Each row has a name. Each piece below is followed by the name of the row it came from, unless a question asks for something else. Each question is about the rows just above it. Places in a row count from 0.

[ 13  60 -55  38] -> V
[ 38  38  38 -61] -> D
[-54  38 -13 -23] -> F
Among the named rows, does one hold [ 38 -55  60  13] next to each other, in this order? => no
Where does [ 60 -55] start? Give its row and place. => V, 1
The row with [ 38  38  38 -61] is => D
Count of [37] in D: => 0
Does one of the named rows hold [ 38  38  38 -61] side by side, in this order? => yes
Row and place where [-55  38] starts: => V, 2
Which row holds [-13  38 -54] read backwards? => F

[-15  40   8   3   1  -6 -27   8 -16   8   3   1  -6 -27   8 -15  -6  34
 -55 -93  94  29]  Z
[-31   3  20 -55   7 -54 -24 -15  40   8   3   1  -6 -27   8 -15  -6  34
 -55 -45   3  29]  G
[ 20   2   7  -1 -24 -15  40   8   3   1  -6 -27   8 -15  -6  34 -55 -45
  94  29 -93  31]  T
[  7  -1 -24 -15  40   8   3   1  -6 -27   8 -15  -6  34 -55 -45  94  29
 -93  31  29 -64]  R
[-19  20   2   7  -1 -24 -15  40   8   3   1  -6 -27   8 -15  -6  34 -55
 -45  94  29 -93]  K
The row with [-31   3  20 -55   7 -54 -24 -15  40   8   3   1  -6 -27   8 -15  -6  34
 -55 -45   3  29] is => G
Among the named rows, does one hold [ 3  1 -6] next to each other, in this order? => yes
q: [ 20   2   7  -1 -24 -15  40   8   3   1  -6 -27   8 -15  -6  34 -55 -45
  94  29 -93  31] => T
The row with [  7  -1 -24 -15  40   8   3   1  -6 -27   8 -15  -6  34 -55 -45  94  29
 -93  31  29 -64] is => R
How many times does G hold [-55]? => 2

[ 3  1  6  5  9 -2] = U
[14 60 25 30 80 50] = A
[12  1  6  5  9 -2] = W
[ 17  -3   2 -18   1  -9] = S
[  6   3   1 -18   1  -9] = X
Times [3] occurs in X: => 1
Where does [3 1 6] start? Give its row and place. => U, 0
Among the named rows, does one hold [6 2] next to each other, in this order? => no

[  0 -30   0   9   0 -30  23   0]  B
[ 10  43 -25  68  51 -73  22 -21]  E
[  9 -31  32  82   6 -34 -41  -1]  L
How many times does B hold [-30]? => 2
Is [ 43 -25] printed in one of the named rows, side by side and in this order? => yes
[ 22 -73  51] is which row, read backwards? => E
Which row holds [  0 -30   0   9   0 -30  23   0]? => B
Does one of the named rows hold [  6 -33 -41] side by side, in this order? => no
Row and place where [-30   0   9] starts: => B, 1

